Below is a small trained network, with its code and all its weights. Each question gives an input and a target symbol and asks what happens when units are switched off, that is, made to give their printed mean instead of their output.

import numpy as np


def w(rows, s, z=0):
    codes = np.array(rows[::2]) - 128.0
    scale = np.full(codes.shape[1], s)
    scale[-1] = z or s
    return codes * scale


def norm(h):
    return h / np.sqrt((h * h).mean(-1, keepdims=True) + 1e-5)


def f(y):
    return np.maximum(y, 0)


def softmax(a):
    e = np.exp(a - a.max(-1, keepdims=True))
    return e / e.sum(-1, keepdims=True)


def log_softmax(a):
    a = a - a.max(-1, keepdims=True)
    return a - np.log(np.exp(a).sum(-1, keepdims=True))


def net(x, mask):
    ids = ['αβγδζηξπστψω'.index(c) for c in x.split()]
    T = len(ids)
    res = E[ids] + P[:T]
    r = norm(res)
    for j in range(2):
        rows = slice(2 * j, 2 * j + 2)
        q, k, v = (r @ M[0][rows].T for M in (Q, K, V))
        z = softmax(np.where(np.tri(T) > 0, q @ k.T / 2**0.5, -1e9)) @ v
        o = O[0][rows]
        res = res + np.where(mask[j], z, o[:, -1]) @ o[:, :-1]
    y = f(norm(res) @ A[0][:, :-1].T + A[0][:, -1])
    res = res + np.where(mask[2:14], y, B[0][:, -1]) @ B[0][:, :-1]
    return log_softmax(norm(res)[-1] @ U[:, :-1].T + U[:, -1])


Q, K, V, O, A, B = {}, {}, {}, {}, {}, {}
E = w([
[102,158,164,32,144],'α',
[128,129,216,160,158],'β',
[120,109,154,97,167],'γ',
[128,147,109,130,201],'δ',
[126,98,1,111,110],'ζ',
[174,166,156,110,121],'η',
[136,176,177,44,129],'ξ',
[181,152,129,105,174],'π',
[132,146,89,174,184],'σ',
[118,46,96,154,149],'τ',
[185,178,136,163,123],'ψ',
[198,118,160,111,125],'ω',
],0.026)
P = w([
[55,200,61,20,1],'0',
[83,210,81,30,40],'1',
[81,185,108,29,89],'2',
[96,192,134,43,122],'3',
[100,180,141,62,141],'4',
[115,172,155,77,159],'5',
[123,164,170,91,181],'6',
[149,154,167,110,191],'7',
[151,141,179,131,203],'8',
[172,121,186,151,199],'9',
[175,91,171,169,211],'10',
[207,79,160,184,210],'11',
[210,59,138,199,198],'12',
],0.0061)
Q[0] = w([
[138,121,25,95,92],'H1',
[250,95,139,65,231],'H1',
[221,158,134,51,167],'H2',
[97,208,123,165,181],'H2',
],0.021)
K[0] = w([
[153,131,61,145,56],'H1',
[237,71,137,234,174],'H1',
[144,96,214,254,154],'H2',
[216,164,62,84,141],'H2',
],0.019)
V[0] = w([
[12,191,143,251,110],'H1',
[138,35,234,78,46],'H1',
[141,105,47,39,157],'H2',
[212,86,37,196,101],'H2',
],0.018)
O[0] = w([
[97,167,86,178,124,6],'H1',
[133,181,121,96,250,102],'H1',
[160,103,93,105,144,118],'H2',
[90,83,179,126,140,79],'H2',
],0.023,0.02)
A[0] = w([
[180,195,183,129,135,165],'N1',
[31,56,136,56,208,163],'N2',
[99,113,129,238,48,254],'N3',
[100,54,182,105,90,67],'N4',
[164,147,159,108,76,122],'N5',
[138,154,56,146,86,141],'N6',
[150,198,112,28,112,118],'N7',
[227,198,170,251,153,133],'N8',
[110,185,113,206,186,135],'N9',
[180,60,60,215,141,123],'N10',
[22,209,208,112,90,121],'N11',
[56,219,157,117,87,134],'N12',
],0.015,0.0038)
B[0] = w([
[143,143,197,186,165,250],'N1',
[117,89,84,227,118,201],'N2',
[90,160,201,157,199,212],'N3',
[135,138,25,88,108,246],'N4',
[163,181,99,132,123,247],'N5',
[93,89,193,171,139,162],'N6',
[68,118,149,167,69,254],'N7',
[209,171,80,113,163,214],'N8',
[176,144,137,115,39,175],'N9',
[87,2,111,122,111,162],'N10',
[68,68,99,67,168,168],'N11',
[88,85,122,44,127,164],'N12',
],0.026,0.0082)
U = w([
[30,145,144,62,157,178],'α',
[157,212,27,168,173,150],'β',
[148,166,112,110,129,18],'γ',
[147,92,40,207,162,143],'δ',
[108,112,172,193,56,21],'ζ',
[131,195,135,117,113,128],'η',
[121,160,131,81,132,13],'ξ',
[162,175,190,167,75,132],'π',
[129,113,149,158,105,1],'σ',
[230,104,114,52,62,221],'τ',
[174,57,193,87,254,135],'ψ',
[181,165,152,74,191,23],'ω',
],0.0099,0.0051)

Each question gives the input, a string of symbols that net reads in full, and the target symbol t.
The units are the heads (2 rows each of Q, K, V and O) and the neurons (one row each of A and B). Each row of codes is followed by its name. A weight is (code - 128) times the scale printed after its matrix; where a second scale follows, it is the last column's (O, A, B and U).
mask holds one flag per unit, heads first, then neurons. A switched-off unit (its flag False) gives its mean, the last column of its rows in O or B, instead of its output. The means were averaged over made-up inputs and are rounded, as every weight is.
A unit's drop is (log p(t) with every unit on - log p(t) with that unit switched off) / (log p(t) with every unit on - log p(t) with every unit switched off).
The circuit of an input: a set's keep is (log p(t) with only the set's units on - log p(t) with every unit switched off) / (log p(t) with every unit on - log p(t) with every unit switched off). Starting from the 12 units with the biggest drops (on a tie, the unit counted first), units are removed one at a time, each time the one whose removal leaves the highest keep (on an exact tie, the one counted first), for as long as the keep stays at least 0.8.
circuit, biggest first: the units of the circuit, biggest drop first
top k neurons: the k neurons with the biggest drops, biggest first
heads that matter: for each layer, one digit per head in row order, 1 if its drop is at least 0.15 and else 0, layers parted by /
drop when u is switched off: that unit's drop, to one decimal
input ζ π π ζ π π ξ β π τ η ψ, target ψ: top 3 neurons	[N3; N7; N11]
input π δ η η η, target π: circuit, biggest first	[N7; N1]
input η η π π π ω η, target ψ: circuit, biggest first	[H1]
input ω ξ η π τ η γ, target δ: circuit, biggest first	[N2; H1]
input ω π π ω η τ η, target δ: circuit, biggest first	[N2; H2; H1]
input π π γ β π π π π π, target π: circuit, biggest first	[H2; N4]
input η π ω ψ, target ψ: top 2 neurons	[N11; N1]
input π η π π β γ ψ σ η π ζ η α, target α: top 3 neurons	[N11; N12; N3]
input τ π α, target δ: heads that matter	01
input τ τ τ τ, target δ: heads that matter	10
input ψ η β τ ξ δ ψ ω γ π π γ, target π: top 2 neurons	[N1; N7]
input γ ω π π ψ π η, target α: circuit, biggest first	[H2; N11]
input π π π ψ η η, target α: heads that matter	11
input π δ π π η π π τ ω η τ π, target δ: heads that matter	01
input β β π η τ η δ, target δ: top 2 neurons	[N3; N7]
input γ ζ η δ β δ, target β: circuit, biggest first	[H1]
input τ π ω π ψ β π α, target α: heads that matter	00
input ψ π π, target α: heads that matter	11
input η π η ω ω π δ π π ω π π, target ψ: heads that matter	10
input η π π π ω η α, target ψ: top neuron	[N2]
input σ π σ η η, target ζ: drop when H1 is switched off	1.0
input ω η π ω τ π δ, target δ: drop when N2 is switched off	0.6
input τ ω ω π, target ψ: drop when H1 is switched off	1.6
input π π β η τ τ π η η η π η, target π: drop when N10 is switched off	0.0
